Each row was made from one path, in order. Every step used is in the known rows, and no mark comes twice. Write each row's path.
Known rows
zago, guvo, vatu, vesed: -125  -39  319  -113  -283  12  -98  -82  -87  -65  -166  -194  -141  -87  -202  -54  -367  360  -251  -305  28  22  189  47  -262  363  -95  -95  -310  -13  -21  -198  11  149  210  -87  105  -200  -83  90  190  -63
mifiv, kosipe, biki, kebe, navog, poges: -109  -119  182  136  -173  -53  167  -57  -131  375  40  -449  284  16  570  368  428  -417  23  49  -96  -119  6  -111  -228  104  -11  -356  428  135  -197  66  647  398  238  -215  103  62  318  -257  58  151
zago, poges, kosipe, biki, kebe: -257  50  30  98  -126  104  39  -74  -329  503  -223  -68  -99  -135  307  231  339  -64  -139  -36  -93  -107  -104  -174  -231  -98  -198  -338  332  316  -143  -79  286  341  -63  -284  211  -72  317  -62  -48  -41
kebe, biki, poges, zago, guvo, vesed: -277  161  -11  -212  -45  -68  17  286  -220  154  -118  142  -102  -259  -134  -210  -406  -54  15  42  -125  -28  239  22  -534  75  -58  -120  -3  -14  11  -224  10  113  210  38  83  -187  212  -267  -205  100
kosipe, biki, poges, kebe, vesed, vatu, zago: -101  42  -53  -17  46  355  271  0  -402  -160  28  -316  122  -414  -64  3  -292  54  133  53  -208  -26  160  255  -304  -203  -73  -51  -252  -338  13  -346  90  -154  512  -126  -77  -273  263  32  -119  -274
biki, navog, zago, badivut, guvo, vatu, vesed, kosipe: 159  -115  421  -391  -66  -60  -176  -140  -94  159  -224  -366  129  -69  -373  -56  -170  73  -158  -538  130  190  182  -10  36  -4  72  -14  -92  21  507  -43  2  -28  312  -44  0  -160  -37  505  338  -165
biki, poges, zago, guvo, kosipe, vesed: -97  -149  80  -127  -277  -321  -188  201  -241  -86  -237  23  -144  -324  -368  -531  -460  -17  -216  100  -143  80  229  140  -436  241  179  -111  -237  -37  -3  -163  -22  435  198  -19  37  207  67  -128  -89  -41
vesed, kosipe, kebe, navog, poges, zago, badivut: 183  -308  369  -82  58  -233  -77  -159  -27  579  -99  -298  440  24  -144  -195  -102  -303  39  -192  -272  -168  376  -196  -513  -121  233  108  318  325  -104  116  224  -12  585  -126  -56  108  43  118  36  487
biki, poges, kosipe, kebe, vesed, vatu: 59  -245  2  -113  -38  23  94  224  -187  271  -23  -104  -12  -255  -142  239  -56  -282  148  -137  -143  -120  147  2  -258  -438  -156  -107  -60  -63  -118  -153  150  -195  267  -32  -339  -102  437  35  18  -3
vesed, kosipe, kebe, biki, navog, poges, zago, badivut: 277  -210  60  -311  252  -135  -174  -153  -68  723  -211  -101  423  13  -325  -187  -104  -515  152  -405  -282  -162  285  -236  -496  -379  120  179  320  183  31  12  184  2  350  -269  60  -199  9  81  -49  185
navog, zago, poges, kosipe, biki, kebe: -217  175  66  121  -126  111  189  -86  -460  254  -197  -33  -100  -197  319  169  218  30  -269  -15  -58  -59  12  -200  -90  34  -194  -577  322  240  -73  -120  177  236  -34  -237  229  35  342  -18  -28  1
vatu, vesed, kosipe, kebe, biki: -65  112  358  -405  -92  98  37  15  263  109  -162  -52  196  44  -296  -216  -140  -282  81  -592  -83  -88  462  -263  -340  -162  79  32  -46  -13  156  -232  208  -68  116  65  -68  -323  276  228  -45  -239
vatu, vesed, kosipe, kebe, navog, zago, biki: -129  235  604  66  -290  34  154  -51  -38  -292  -102  -169  85  -86  11  -301  -95  24  -198  -62  -46  -228  413  -197  -183  345  125  -291  -191  140  313  -68  146  96  352  -19  -7  200  297  230  31  -21
zago, badivut, navog, poges, kosipe: 203  -141  228  -154  -7  -9  -107  -84  25  623  -62  -311  62  106  284  6  256  15  88  -76  -200  -258  402  -195  -304  20  -261  -194  362  333  -88  294  377  177  435  -66  -31  -244  -14  164  24  466
kebe, biki, poges, kosipe, vesed, vatu, zago, badivut: 416  16  138  -204  209  74  32  -203  -453  352  -195  -161  274  -189  125  -339  -232  16  -9  128  -247  -143  522  254  -340  -375  51  -164  -202  -40  -210  -399  133  -238  723  -143  -17  -117  212  138  -130  10
poges, zago, biki, kebe: -108  69  285  154  -180  -112  -15  47  -153  431  -228  15  -169  -194  -186  66  106  -34  -186  107  -129  -180  96  -238  -361  231  156  -140  95  78  -81  -17  67  308  272  -419  77  262  81  35  -5  25
mifiv, kosipe, biki, kebe, navog, poges, zago: -84  -47  81  13  -60  -30  174  47  -240  378  20  -314  351  -89  485  149  157  -346  21  79  -184  -94  -10  -125  -292  -28  110  -284  381  75  -224  50  434  268  339  -191  106  83  286  -372  48  257
navog, poges, kosipe, vesed: 33  -41  273  -212  -281  -52  155  -96  180  72  -216  -108  24  36  299  -49  96  -47  -120  -77  -216  -206  472  5  -261  149  -93  -336  387  244  -138  116  227  118  64  85  -146  -130  327  -36  -71  305
kosipe, biki, kebe, navog, zago, guvo, vesed: -495  204  288  115  -238  -118  351  -141  -410  87  -20  -105  -141  -235  276  -68  -40  -62  -138  141  -19  82  113  -5  -12  482  -240  -622  9  173  125  -232  278  212  233  -26  200  203  349  -101  -64  32
navog, zago, guvo, vatu, vesed: -86  82  354  -93  -287  21  56  -100  -217  -315  -140  -159  -139  -149  -189  -115  -491  453  -383  -284  61  67  309  31  -124  491  -94  -335  -319  -87  49  -241  -98  42  238  -40  123  -93  -60  135  208  -20
vesed, vatu, guvo, mifiv, kosipe, kebe: 184  -384  -64  -338  -125  -337  452  146  -153  320  -96  -149  204  -60  -124  -81  193  -599  24  -18  35  -1  59  -80  -233  -18  -34  19  5  85  -122  -58  77  359  -31  -88  131  15  381  66  -141  -148
zago, biki, kebe, navog, poges, kosipe, vesed, vatu, guvo, mifiv: 125  -256  39  -113  -466  -194  400  -212  -521  12  67  -188  248  270  317  -143  406  -65  -287  465  39  -306  169  246  -334  206  -260  -209  -263  3  -112  58  291  504  259  -293  214  61  115  -189  -91  -254
badivut, navog, poges, zago, guvo, kosipe: -6  -166  71  -152  -218  -222  -238  188  -59  72  -29  -173  -78  -39  -282  -333  -219  26  -78  59  -18  -97  234  -58  -459  304  38  -88  -90  -96  43  258  98  619  308  -109  273  -137  -362  -131  -15  78
navog, poges, kebe, vesed, vatu, zago: 102  -21  106  -64  -156  299  257  -227  17  -201  14  -356  167  -103  -138  244  -171  65  117  8  -126  -266  443  184  -293  85  2  -93  -34  -316  -30  -8  1  -235  530  -149  -78  -438  75  -55  -113  -66
biki, navog, zago, badivut, guvo, kosipe, vesed, vatu: 376  -308  403  -306  -110  -419  31  -291  -273  150  -244  -246  3  -110  -253  -168  -74  -380  -332  83  59  121  362  140  179  53  90  -339  -109  -113  254  -38  39  172  376  -281  -51  123  112  366  262  -300
guvo, kosipe, vesed, vatu: 267  -326  324  -256  -405  -261  98  -33  73  96  -116  -199  -1  -155  -320  -233  -220  -185  -237  150  -57  58  484  120  -131  95  174  -187  -178  -201  -100  -131  95  318  242  -146  -108  -96  199  211  165  -276
kebe, navog, poges, zago: -46  -172  421  -56  -203  -12  150  -86  118  63  76  -310  143  -113  159  -1  -138  25  -68  138  -177  -171  425  -111  -453  319  154  -158  411  88  -188  241  177  25  547  -171  -96  -73  65  -63  176  354
navog, poges, kosipe, biki, kebe, vesed, vatu, zago, guvo: -120  171  -173  198  95  204  163  -81  -431  -52  -123  -148  -1  27  267  287  144  -30  -7  -30  -108  -299  -108  358  -332  -210  -198  -418  -243  -235  -159  -74  280  168  350  -164  285  -216  20  -315  -178  -106
zago, navog, poges, kebe: 106  -236  34  -31  -244  -19  109  -464  7  179  -113  -139  -47  -91  -119  182  17  -199  202  -77  -221  -211  409  -128  -333  445  -102  -267  544  -46  -53  176  171  99  200  -84  25  -329  37  -118  6  253
kebe, biki, navog, zago, poges: -25  78  264  -100  -231  175  -40  -227  -73  -111  -144  -118  -164  -308  -3  -42  -184  -65  -193  58  54  -137  366  -199  -216  344  -39  -459  349  124  175  -8  -35  27  97  -484  183  -321  128  46  110  -218
kebe, vesed, kosipe, biki: -326  124  368  -206  -36  89  52  144  302  143  -93  -433  -31  -230  -132  -82  -142  -211  -6  -373  -144  45  13  -37  -422  -96  -30  -116  3  -72  145  -85  372  237  142  -58  -129  -199  408  247  125  -258
badivut, zago, biki, navog, poges, kosipe, vesed, vatu, guvo: 355  -181  9  12  -184  47  194  -18  -454  -14  -312  224  199  53  333  -253  368  -172  58  242  -251  -362  122  176  -184  -182  -149  -332  -30  116  213  248  213  613  187  -214  160  -311  -19  39  179  -80
vatu, zago, badivut, guvo, kosipe, biki, kebe, vesed: -297  162  488  -149  177  -165  -63  -330  -247  420  -225  -652  99  -86  -121  139  29  -104  -220  -287  149  21  -140  4  -188  2  -180  -106  -71  6  182  -145  298  21  441  -293  168  360  192  65  -60  -390
kebe, biki, navog, zago, poges, kosipe, vesed, vatu, guvo, mifiv: 198  -104  -115  -512  -332  32  368  -278  -502  -237  -39  -15  80  -52  106  -442  -70  -75  -276  307  113  -109  304  199  -166  133  -330  -379  -212  -55  133  -114  -90  179  56  -348  280  -385  207  -57  -38  -561
kebe, vesed, vatu, guvo, kosipe, biki, navog: -68  -231  45  -196  -53  33  124  -135  -285  272  -71  -331  -6  -352  -143  -114  37  -326  -14  10  -60  179  -216  48  -128  -80  -276  -24  -213  -147  219  -55  291  472  202  -422  170  -346  320  150  275  -664
mifiv, vatu, guvo, vesed, kosipe, kebe, biki: 41  120  290  -294  -143  -8  230  246  125  477  -92  88  386  -61  17  -450  70  -501  217  -191  -55  29  408  -225  -315  -341  -177  82  28  27  189  -201  183  40  -34  116  92  -301  148  35  -15  -166
vatu, guvo, vesed, kosipe, kebe: -139  -191  256  -246  -242  -147  273  181  139  324  -213  5  194  -115  -314  -283  120  -378  149  -368  -73  132  237  -242  -296  -56  17  198  271  369  257  -7  77  213  -101  233  94  -158  371  288  -150  53
guvo, vesed, kosipe, biki: -302  79  239  -283  -104  -12  241  222  220  333  -116  -262  92  -190  -64  -183  -67  -195  8  -239  -142  152  125  -50  -334  -96  -37  -40  224  126  164  -128  327  388  -52  154  42  -286  470  257  -32  -103
zago, guvo, vatu, vesed, kosipe, biki, poges, kebe, navog: -270  -99  -78  -42  -274  198  -104  48  -655  -78  98  -143  151  -296  68  -279  -266  155  175  -38  -152  115  23  152  -273  3  -15  35  -516  -102  233  -353  206  284  357  65  0  -271  62  -73  23  -72
vesed, kosipe, biki, kebe: -219  -72  187  17  -127  -27  86  109  -9  472  -139  -176  -34  -174  -181  77  247  -259  -2  -290  -141  145  -30  -138  -251  -99  99  -136  154  16  29  -133  399  443  73  -161  43  -17  222  319  96  -213

Which path is each row?
-145  17  10  -161  -66  120  30  -205  65  102  -76  -393  137  -97  -92  6  -113  -366  223  -409  -223  -112  34  18  -455  -70  -179  -225  224  -207  166  4  439  182  98  17  36  -378  245  -149  29  -112 -> zago, navog, poges, kebe, vesed, kosipe, biki
211  -231  4  -366  58  -249  261  -269  3  -118  -37  -695  361  178  40  242  6  -564  114  -231  265  -322  39  307  -358  -79  -180  -273  334  -247  -2  160  279  -179  193  29  288  56  42  -419  -169  -176 -> badivut, guvo, mifiv, kosipe, kebe, vesed, vatu, zago, navog, poges
34  -8  -248  -554  -143  -241  19  -6  -52  46  -144  -120  139  19  101  -327  -193  -528  26  32  -68  -212  108  207  -372  165  -50  -266  -57  -67  18  -77  173  339  -9  -178  169  -111  185  -551  -288  -172 -> kebe, biki, navog, poges, zago, guvo, mifiv, kosipe, vesed
32  141  221  -468  -157  69  -94  155  -258  -173  24  -58  231  -11  -188  -647  -432  -65  39  -564  115  57  417  -150  -152  -145  -56  -214  -471  -173  348  -348  78  -2  148  115  222  -244  -252  128  -25  -209 -> badivut, navog, zago, guvo, vatu, vesed, kosipe, kebe, biki
122  -163  358  -420  192  -272  -11  -78  -414  395  -170  -425  170  -235  -48  -160  -94  -181  -234  -326  165  320  -61  3  -9  -214  20  -121  117  46  359  -73  60  218  142  -196  176  43  -84  489  264  -99 -> vesed, kosipe, biki, navog, zago, badivut, guvo, vatu
-238  -71  -98  -194  -167  130  98  -286  -268  113  -81  -280  137  -147  -104  62  81  -233  89  -157  -143  -26  -82  -113  -250  191  -410  59  22  -54  312  89  217  386  64  -265  120  -435  295  -209  -64  -314 -> vatu, guvo, kosipe, biki, navog, poges, kebe, vesed
-202  116  63  -237  -25  96  -38  225  -228  -35  -164  -137  132  -132  -155  -402  -442  146  -173  -421  -135  142  -72  119  -412  -207  66  2  -384  -148  97  -272  108  379  111  51  225  -294  -5  66  136  -155 -> poges, zago, guvo, vatu, vesed, kosipe, biki
-26  -59  489  -28  -166  -163  13  -270  -77  406  61  -521  364  388  160  159  116  62  -262  7  48  -242  294  68  -221  171  -404  -27  -90  -4  10  32  372  -205  624  -223  -111  296  -262  -161  333  -89 -> biki, kebe, navog, poges, zago, badivut, guvo, mifiv, vatu, vesed
-146  -53  519  -144  -348  -79  493  -55  -134  -82  17  -125  218  -269  50  -422  -37  -164  26  -27  10  163  447  -221  -28  333  24  -266  170  296  334  -27  56  -29  283  201  50  79  423  275  20  129 -> vatu, guvo, vesed, kosipe, kebe, navog, zago
174  -309  594  -324  26  -355  -73  -206  -316  381  -10  -547  361  32  216  13  -152  18  -303  -43  162  10  222  -21  -317  12  102  -6  303  135  -67  159  57  -17  519  -240  74  159  -273  55  250  376 -> kebe, navog, poges, zago, badivut, guvo, vatu
-106  134  -146  134  44  271  33  17  -466  -39  20  -262  19  54  361  45  173  -28  143  -27  -76  -266  -75  319  -251  -260  -315  -425  -347  -220  -5  -30  401  188  460  -143  321  -245  -202  -261  -138  -137 -> badivut, navog, poges, kosipe, biki, kebe, vesed, vatu, zago, guvo
-217  101  91  124  -415  113  179  -45  -337  -256  184  -124  -68  -164  18  -199  -296  337  -42  310  -94  -118  433  171  -128  586  -455  -269  -593  -228  169  -280  90  -89  494  7  -216  64  -65  -149  145  -175 -> biki, poges, kebe, navog, zago, guvo, mifiv, vatu, vesed
79  -140  31  56  -348  279  155  -286  -456  -245  -125  -15  -106  -279  -132  73  14  -174  -40  131  -65  -63  150  -31  -62  224  -190  -267  -113  -89  314  49  -159  44  272  -480  78  -509  197  14  208  -328 -> biki, navog, zago, poges, kebe, vesed, vatu, guvo
103  -251  752  -314  22  -450  130  -293  -465  302  -47  -455  240  -163  148  -155  -158  -101  -312  -140  265  162  291  -167  28  121  23  -222  186  265  108  -76  -34  -190  390  -145  43  472  -70  346  179  264 -> kosipe, kebe, navog, zago, badivut, guvo, vatu
1  123  158  -240  -128  164  160  -28  -114  32  -235  -148  22  -22  368  192  162  117  -79  205  190  -270  236  170  -173  -180  -63  -220  312  226  115  165  -140  -71  122  50  235  -422  231  -108  -205  40 -> badivut, guvo, vesed, vatu, zago, poges, kosipe
-56  -260  -23  -266  -449  20  237  -217  -238  -146  19  -258  -21  -4  -342  1  -99  -10  -183  188  88  -178  171  102  -446  355  -301  39  -263  -120  60  12  -132  218  150  -401  85  -395  130  -74  -54  -466 -> zago, poges, kebe, vesed, vatu, guvo, mifiv
